[-38  -9  10   9 -10  -1 -13  24 -13  20   1   1   6  15   4  -5  22  10
  22   2  58  40 -21  -6 -10  19 -11  -4  11  13  18  27 -18  -4   6 -40
  -3  10  30  12 -12] -> 11
[-38  -7   6  21  -9 -13 -13  27  -7  16  -7  -8 -22  10  -1  -7  20   7
   8  19  29  27 -24  -3  -4   2 -11   0   2   5  10  36 -13   8  14 -28
   1   6   5   9 -12] -> 1
[-67   0  -1   0   1  26 -36  38  31   9  -4  40   7  10  19  -1  13 -14
  14   5  21 -25  -9  -4  23  10  -5 -22   7   2  -3 -49  -2  53   3 -26
 -30 -24  40  33 -28] -> 0
[  8  -8   6  13   0   6 -36  31 -11  14  -4  -4  12  23   3   4   1   1
  19  -6  21  31 -29   7 -12  18  -9  18 -19  -6  22  13 -36   6  20 -34
 -17  -9  25  11 -16] -> 6
[  7  -9  14  13  -9   9 -15  13 -12  31  -2 -12  -7  38   0   4  10  -7
  20  -7  32  35 -26   1 -13   7 -11  14 -27   3  12  20 -41   2  25 -30
 -16   5  37   2 -17] -> 11
[-85  10  -4   0  -9  22 -16  32  17  12 -15  38   3   8  25   8   1   1
   0  -1  27  -1 -17  19  16  -9   0  -2  13   1   1 -25  -7  52   2 -23
 -35 -24  44  23  -7] -> 11
[-67   9   2  -8  10  -2 -27  21  13 -22 -11  28   9   9  -1 -18  -1   6
   9  -7  36 -33   8  -5  23  12  16 -20  11  -9  -6 -25   5  60  24 -28
 -16 -23  22  35   2] -> 2
[-19  -9  12  27  -6 -12 -14  37 -13  26  -2  -4 -15  31  18   2  16  14
  21  15  39  44  -2  -6 -10  17  -9   3 -14  -5  17   4 -41  18  13 -27
  -1  -2  34   5 -24] -> 12
[-14 -11  11  26  -8  -5 -26  29  -2   7  -6  -5  -7  24   4   2   4   7
  29   4  26  23 -14 -15 -15  29   4   3  -9  -3  11   6 -39  20  19 -27
  -2 -17  32   6 -11] -> 12
[-21  -9  18  16  -2 -11 -20  17  -8  17  10   2  -7  28   1  11   8   3
  21  -3  39  33 -20  12 -11   9 -10   4  -6   6  23   3 -41   9  28 -32
 -16   8  21   3 -12] -> 5
[-70   5  -5 -31  12   8   0  18  25  12 -10  21   6  19   0  -8   3  -4
 -10  28  24 -10 -13   5  27 -14   3 -10  11  -8   0  -8  15  67   7 -29
 -25 -34  35  38  14] -> 6
[-37   0  11  28   0 -15 -26  26 -20   9   4   8 -22  19   4   6   5  13
  26  -1  36  31  -5  12 -20  13 -11  -7 -10  -1  26  20 -35  -4  -5 -31
  -7  -4  18   6  -9] -> 7
[-14   1  -2  -7 -11  -3 -18   8 -27   4 -10 -10   1  10   1 -22  16  16
   3   3  31  19 -19 -18  -6   5  -3   5 -15  -2  15  18 -26  11  10 -40
 -15  -8  26  15  -7] -> 6
[-15 -18  21  28 -10 -19 -22  33  -8  17 -11  -8 -10  17  11  10  11   7
  23   0  25  33 -34   0 -12  19  -8  10  -8   4  16  34 -29   7  24 -19
   0 -10  23  -1 -25] -> 1
[-27  -5  12   6  -6   9 -15   7   7  19   2  -2  -6  26   5  -2  16   2
  20  23  26  20 -17  -2 -16   9 -17   5   1   4  15  10 -33  21  21 -41
 -10  11  33   9 -26] -> 0
[-25   9  30  41 -14 -12 -11  10 -12   4  -3  -2 -20  19   1  -1  10   2
  10 -11  51  19  -1   6 -17   1 -10  -4 -10   5  23  17 -35   2   5 -37
  19  21  18 -17 -10] -> 1
[-65  -8  -5 -32   5   1 -20  36  11  20 -16  21  15  18   7   3  23   5
 -24  23   5 -31  -8 -10  30  -8  10   9   4  -5 -17  -8  28  41   1 -35
 -24 -24  19  40   4] -> 11
[  7  -4  19  22  -8  -4 -28  23 -33   0   0   0   0  29   0  -3  23  17
  16  -1  19  34 -20 -19  -8  21 -15  -4 -12  -1  22  10 -32 -18  14 -30
 -13   4  34  -3 -28] -> 10
[-77   8  -3   9  16  25  -8   9  21  30  -6  25  -2   9 -10   4   4 -10
  13  21  16  -5 -16   2  15  -4   9 -24  17  -5  -7 -23   1  45   5 -10
 -54 -22  44  20   7] -> 11
[-74   8  10   1   2  -5 -11  42  19  10  -1  32   9   2  16   1  22 -11
   4   2  53 -18   5   2  39  -4   0 -21  28   9 -16 -26  31  42 -10 -22
  -8 -23  18  41  -5] -> 3
[-45   1  -9   1  29   3 -20  51  16  12 -17  21  13   7  15  -1   5  -2
 -18  19   5 -35  -7   5  19 -18  -2  13  -2 -19 -17  -8  13  52  35 -13
 -47 -49  21  32  -3] -> 2
[-42  -4   5  32 -11  -4 -25  24 -17  18 -18 -15 -15  24   5   4  28  23
  47   8  43  33 -17 -15 -13  17  -6  -8 -11  10   4  26 -36   6  15 -33
 -16  -9  17  22 -15] -> 3
[-70  -2   7  -9  16  -1  -8  35  25  19 -15  22   8  24  38  -1  30   4
 -11  15  25 -23   4  15  24 -13 -13  -5  -3   0   4 -23   8  57  10 -34
 -14 -28  30  18   0] -> 2
[-111   -4    2   -4    0   12  -10   39   23   21  -21   25    7    8
   29    5   22   -3   22   22   21    9   -6   13   26    6    0  -15
   12    9   -1  -17   25   50   -8  -29  -23   -5   32   30   -2] -> 3
[ 14  -7  21  28   4 -13 -16  24  -5  14   2  -8 -12  35   9  10   4   2
  19   3  37  32 -16   1 -17  10 -14   6 -17  -5  15  31 -40   4  34 -11
 -17   5  25   3 -22] -> 2
[-30   1  13  24  -1   2 -16  20  -6  30  -2  -8   0  29   4  -3   6   8
  42   8  36  39 -30 -14 -26  20   3 -11  -7   3  16  34 -35  16  11 -30
  -9   7  32   8 -15] -> 9
[-112   -1   -9  -11   10    5  -10   17   20   24   -1   25   15   -1
   19   -5   36    1   15   19   27  -17  -21   14    8    6    1   -9
   16   -4  -22   -8   32   63    0  -38  -25  -13   23   31   14] -> 4
[-56   1   1  20   0  -7 -29  36  38  -5 -15  37  -9  10  25  40  -1   0
  -1  10  21  16 -11  33   1   1  -1  -6   9 -15  -5  -3  -3  54   3  -9
 -36 -35  25  26   6] -> 8
[  0 -13  12  17   4   7 -25  32 -13  14 -10  -1   6  30  19   7  12  15
  22   2  13  32 -13  -8 -10  10  -6   9 -13 -11  16  23 -29   1  34 -25
 -29   4  26   7 -30] -> 2
[-32 -10   0   2  -8   6 -21  24 -16  33  -8  -7   3  28  -7   1  16  13
  19  15  18  29 -33  -6 -11  14  -6  23  -9   9  10  25 -35  -1  20 -29
 -21  -3  28  18  -2] -> 11
[-64   6   1 -21  14 -14   8  29   6   5 -17  23   5  24  -7 -14  19  18
 -26  22   9 -11  12  -5  34  -9  -8 -14  11  -1  -5 -14  14  39   8  -4
 -14 -22  32  36   7] -> 10
[-71  13 -12   6   8  19 -13  30  15  -1   2  32  15   2  14  -7   6 -16
  10   9  37   5   1   4  12  -1  -5 -31  19   2   5 -29  16  42   4  -5
  -7 -48  39   4 -15] -> 1
[-94  -2   6  -3   4  10 -24  20  16  -2  -4  41   4 -14  13   3  34  10
  24  -2  10 -21  -1  20  10   7  -5 -14   9  -9 -14 -23  31  48 -10 -24
 -27 -17  16  39   8] -> 4
[-49  -9  -9  -6  13   3 -19  38  25  10 -19  31  22   8   4   4  16   1
 -21   8  -4  -5  -8  -4  19   3   5  -6   5  -7  -9 -10  28  37  -4 -13
 -17 -54  37  34  16] -> 6
[ -3  -4   9   4   0   1 -13   6 -16  19  -5 -17  -5  23   8  -8  17   2
  25   7  33  33 -14 -14 -14  12  -3  -6 -21   1  13  21 -33  14  16 -35
 -19  -9  31   4  -3] -> 8
[-90  10   3  -7   1  14  -4  28  11  29  -7  36  13  28  20  -2  24   8
  28  15  54   7 -14   3  18  -3  -3 -28   4   0   2 -26  -5  50   6 -26
 -30 -32  45  17  -3] -> 9
[-19 -14   3  34   2  -5 -28  32 -15  14   2  -8  -9   9   7   7  22  14
  30  23  22  34 -34   6 -30  25 -14  10  -7  -7  12  20 -22  19  21 -36
 -18 -13  17   7 -11] -> 4
[-64  12  10   7  17   9  -8   0  18  -1  -6  14 -10  -3  -1 -17   3  -9
   9  15  -3 -33  13   9  18 -18   6 -16   0 -18  -4 -53  19  50  -2 -20
 -24  -3  30  17   5] -> 7
[-21  -2  18  15 -15 -14 -21  23 -26  11   1   6   1  23  22  -7  19  15
  10  10  33  25 -14 -14  -9  16  -5   1   1  10  27   5 -26  -7  -4 -35
  15   9  34   5 -14] -> 7
[-96   8   4 -27   9  12 -24  18  20  -5  14  16  21   1   4  -3  35   0
  19   6  15 -41  -5   7  16  -6 -11 -13  16  -8  -2 -35  34  44 -21 -32
 -44 -11  15  34   0] -> 4
[-49   6  12 -28   5 -25 -21  34   4   6   2  21  28   8  12  12  20   7
 -33  12  14 -44  -6 -12  29  -7  12  13  13  -7 -13 -17  22  33 -21 -25
 -14 -33  13  39  23] -> 8
[-11  -4   8  22  -5  -8 -15  16  -4  24  -2 -21   1  25  -2   0  12   7
  37  14  53  39 -27  -9 -28  19  -7  -4 -13   0  18  21 -43  13  19 -30
 -12  -5  21   1 -14] -> 9
[-23 -10  12  19  -2 -15 -17  25 -10  13   0   5  -9  27   3  13   3  14
  15  -2  37  37  -8   4 -14   8  -3   1  -5   5  19  12 -42  13  24 -25
  -4  -2  17  18 -11] -> 5
[ -5   1  11  31   6   2 -23  12 -13  15  -5  -8   2  16   3  -9   6   6
  32  -1  33  22   1  -6 -18  15   0  -5   2  -1  19   3 -37  -5  20 -36
  -7  15  17  -4 -20] -> 7
[-73   2 -15  -3  28   4 -11  28  15  22 -10  14   1  25  12  -4  -2 -11
  -3  16  23 -15   2   5   7  -8   6 -21 -22  -1  -3 -23  -2  70  18 -18
 -21 -24  30  28   4] -> 5
[-71  -4   4   3  11   8 -23  46   3  17 -18  33   7  -8  17   6  -2  -2
  27  13   9 -12 -14   2  35  21  17 -16  12   3  -3 -30   9  51   6 -11
 -35 -43  31  30  -5] -> 3
[-10 -14   1  26  -2 -21 -21  18   2  25   2  -2 -21  27   9  21   3   1
   0  14  28  38 -24  10 -19  13  -2   4 -12   7  14  18 -45  23  22 -22
  -1   3   8  12  -6] -> 5
[-23 -13  26  19  -9  -8 -30  29 -11  -2 -15  -3   6  16  18  16  10  22
  36 -15  13  22 -26  -5 -13  24  -5   9  -9  -5  16  12 -36   0  10 -31
 -18  -5  27  -2 -29] -> 10
[ -2 -16  20  14 -10  -7 -20  22 -11  25   4 -10 -17  29   9  13  24   7
  26   2  17  28 -12  -4 -10   7 -13  14 -31 -13  10  15 -37  -1   9 -21
 -25   2  23   7 -23] -> 12
[-67  17  15   1  15 -14 -13  49  10  -5   3  36   0  10   0  -5   2 -11
 -14  11  41 -20  11  15  27  -2  -7 -14   1   0   5 -37  15  49  -9 -18
 -17 -45  43  22  24] -> 8
[ -9   2  17  30   0 -19  -6  25 -30  11  -3  -6 -16  21   7 -20  20  18
   7  12  66  29  -1  -9 -12  10 -15   0  -9   5  23  23 -41   2  32 -45
   2  -1  25 -10  -8] -> 2
[-28 -18   6  13  -9  -8 -17  27   5  15  -7  -3  -1  22  14  11   5   7
  10  -1  24  24 -21  -3 -21  23 -10   8 -12   2  13  24 -30  11   4 -34
   2   6  29   7 -23] -> 0
[-50   7   9   5   3  -4 -20  35   7  23   0  41   0   8   4   4   6  -6
  16  26  51   5 -21   4  13   8   4 -12   5  -8  -5 -14 -13  52  22  -9
 -30 -39  33  35  -4] -> 9
[-17  -5  19   3 -13 -12 -23  25 -10  16  -1 -13   3  19  12   7  18   8
  25   5  36  27 -19  -4 -12  15  -9  21 -10   6  13  22 -34  -1   7 -35
 -14   4  16   6  -3] -> 8
[-24 -11  25  40  -7  -9 -25  51  -9  17 -14  -4  -4  21  19  22   5  15
  44 -17  38  30 -22   2  -3  25  -6  -1   2  13  20  17 -36   0   5 -26
 -11 -11  19  11 -24] -> 3
[-85  -6   2   0  14  -1 -17  47  36   8 -18  28  16   8   2  24   1  10
   6   3   2 -23 -14  -7  16  -2  18 -21  14 -18 -11  -2  29  42 -23 -15
 -38 -38  15  36   7] -> 9
[-114    0   -8  -10   11    0   -8   52   22   28  -10   17   -3   19
   23   -3   28    3   -1   22   18  -14    1   11   20  -15  -13   -1
  -10   -8   -7  -16   16   55  -12  -28  -34  -25   33   31    1] -> 12
[-15  22  15  32  15  -9 -20  32   6   1  -3  27  -8  23   1   2  -3  -8
 -10   2  35 -23   4  14  17  -1   2  -6  -8  -7 -11 -31  -4  43  23 -24
  -9 -25  28   2  14] -> 8
[-76  -9   9 -19   9 -13 -27  36  25  18   0  26   6  15  25  14  31  -2
 -20   0  -1 -41 -19   3  29 -18   0  -2   3   4 -12 -17  28  47  -8 -31
 -27 -23  15  39  -2] -> 5
[  0  -5  14  26 -10 -11 -24  27 -11  18  -1   1 -14  31  15  14  17  12
  19  14  22  49 -19  -5  -9  21 -16  -4  -9   5  19   9 -48  -1  11  -6
  -9  10  27   7 -34] -> 10
[-94   3  -5  10   6  19 -22  40   1   1 -23  35   8   0   8 -13   7  -1
  26   3  25  -5  -1   0  31  13  16 -24   3  -4 -12 -41  23  58  10 -28
 -23 -32  40  40   1] -> 3
[-22  -6  10  21  -2  -6  -9   4  -9  26   2 -10 -14   4 -10   4  21  10
  11  27  36  35 -15 -11 -19  14  -4  -9  16   8  18  33 -24  -9  -3 -35
 -14   9  16  -3  -1] -> 11
[-21  -3  13  23 -17  -5 -27  21 -19  12  -3  -3  -4  22   6   1  11   5
  26  -5  34  37 -18  -4 -14  19  -5   5  -9   5  21  18 -42   2  18 -21
   5   5  22   1 -24] -> 1
[-85  -3 -11  -2  12   8 -17  19  19  37  -1  42 -11  18  21   2  18  -9
   2  24  22   8 -25  20  22  -9   4 -14   4  -2 -16 -24   0  77  33 -24
 -33 -26  35  42  -1] -> 5
[-75   3 -12 -10  13   8 -12  24  10  24 -15  27  11  18  -2   2   8   7
 -13  23  15 -16 -15   4  22  -6  12   0  11  -9 -13 -20   5  56  15 -24
 -34 -38  36  34  14] -> 11
[-28  -1  14  17  -8  -2 -25  14  -6   0  -7  -9  -7  31  11   9  15  15
  22  12  19  25 -27   1 -19  13 -17  -2 -13   1  25  15 -39  10   5 -32
 -10  16  23   6 -18] -> 10
[-74  -1   0   4  13   8 -29  37  28  -7  -9  22   5   2  31   0  19  -7
  14  12  25 -17 -15  27  10  -6 -23  -7 -11 -11   4 -29  14  55  20 -17
 -48 -28  34  19 -15] -> 2
[-19  -5  18  -5  -9  -7  -3  17 -22   0  -6  -2   0  19  14 -12   9  17
  14  -2  44  26  -1 -17  -7  11  -4  -2  -6   4  27  25 -34   2  16 -28
  -9   1  30   0 -14] -> 2
[-81   4  -5  13  20   6 -22  45  19   7  -1  26  14  -3   9  -1  14  -3
   2  17  14 -22  -6   9   7   9   1 -15  20  -7  -7 -19  33  53  -7 -31
 -20 -15  18  27   7] -> 4
[-76   2 -12  -2  15  -1 -10   5  18  10  -6  18   2   3   6 -14   8  -2
   8  26  19 -18  -9 -13  11   9  19 -33  25   1  -8 -15  18  50  -4 -24
  -6 -34  30  20  14] -> 7
[-68   0  10 -27  14   7 -22  45  21   0 -10  37  38  13  12   5  -3   0
  -7   2  10 -16  -8   6  30  -2  10   2  18 -15   1 -13  34  49   2 -26
 -26 -21  40  40  -7] -> 6
[-34  -8   6  24  -1  -2 -24  35 -12  17  -4 -11 -21  28   6  -5   5  10
  32   1  19  26 -22  -3 -24  18  -6   6 -26  -2  14  37 -37  20  10 -36
  -5  -7  28  16 -11] -> 12
[-13   0  10  32   4 -15 -11  22  -3  11   6   5 -32  24  -9   6   5  10
  -1  25  53  26  -5   1 -17   8 -18 -12   6  -3  19  22 -39  16  17 -41
  -9  -6  23   2 -22] -> 0
[-64   2   3 -28  16   7   4  10  29   9 -10  16  12  30  20 -12  -5 -13
  -2  14  25 -13   4   0  16   0  12 -19   3  -1   4  -1   8  70  16 -21
  -7  -6  39  24   5] -> 2
[-83   4   6 -20   8  -1 -13  29   7   1 -13  33  14   6  11  -8  12   6
  -5  17   7 -19 -12  -3  26   5   2 -12  11  -2  -2 -18  15  48   0 -17
 -19 -19  37  33   3] -> 10
[-76   5 -13  -4   1  -7   7  29  26  25  -6  33   2  17   8  10  11   1
 -10  41  44  18 -14   2  10   0   2 -24  20   1  -4   4  10  43  -4  -6
 -20 -34  28  14  15] -> 9
[-47   8   3 -16  10   7  -5  32  18   0 -15  31  15   2   9 -21  16  -1
 -30  17  26 -12   0   0  24 -15  -5  -9  27   3   3   2  31  45  11 -42
 -11 -37  36  26   7] -> 6
[-70   4  -5 -46  12   6 -14  42  14  -1 -10  22  35   8   7 -11   4   2
 -20  22   9 -36   0 -11  40  -7   9  -1  13  -8   3 -36  35  53 -12 -27
 -14 -32  25  42   7] -> 6
[-70  15  -1   3  20  18 -30  40  -3  -8 -14  18  20  11   1 -19 -11  -7
  14   3   7 -29  -2   5  26   7  16  -9   3 -10  -3 -35  24  67  16 -37
 -19 -12  31  42  -6] -> 3
[ -8  -9   6  24   1 -11 -10   5  -6  19  -3 -26 -13  12  -1   1  11  -5
  18  19  35  32 -19  -1 -25   4  -7   4 -15  -7  12  29 -29  17  22 -24
   6  -7  12   0 -14] -> 1
[-85  14 -16   0  11  13 -17  18  13 -13  -6  24  10  -5   9 -24   1   0
   3   7  26 -16   0  -5   4   9  13 -30  21 -10   1 -18  11  71   0 -35
 -15 -38  42  27   5] -> 12
[-71  -2  -5  -5  17  21 -21  42   8  20  -2  45  19   1  -1  -2   8  -1
  15  16  -6  -8  -8  10  21  14  14   6  25 -10 -20 -23  22  53  22 -23
 -29 -37  25  35  10] -> 4
[  5  -4   8  18   7 -20  -2  14  -4  10  -8 -29 -15  34  -2 -12   5   8
  -3  12  31   9 -13 -13 -12   6  -7   1 -17   3  16  29 -34  13  26 -27
  -1   7  14  -4   0] -> 2
[-80  13  -1 -12   2   3 -30  35  11  11  -9  30  31  18  18   0  16   3
   2  -6  30 -28  -5   2  28   8   9   0   7   3  -5 -49  -8  48  -4 -33
 -23 -38  32  25  20] -> 8
[-17 -12   6  23 -10  -6 -18   6  -7  18  -1   2 -18  19   9   9  19  14
  21   8  37  45 -23  -6 -15   9  -4 -10   3   6  13  10 -45  12  33 -26
 -26  -7  24   6 -19] -> 5
[-86   9   1 -21  14  20 -35  24   9   7   0  44  28  -5   6  -6  -2  -7
  14 -11  17 -27  -8  16  25  14  13 -12   8  -5  10 -39   4  53 -18 -40
 -17 -37  28  34  18] -> 6
[-23 -13   9   8  -5 -19 -18  32 -13   9  -9  -7 -13  24   4   1  19  22
  16   8  20  34 -23 -10  -3  22 -10  -3  -1   4  14  35 -27   1  10 -34
  -9  -3  14   7 -21] -> 10
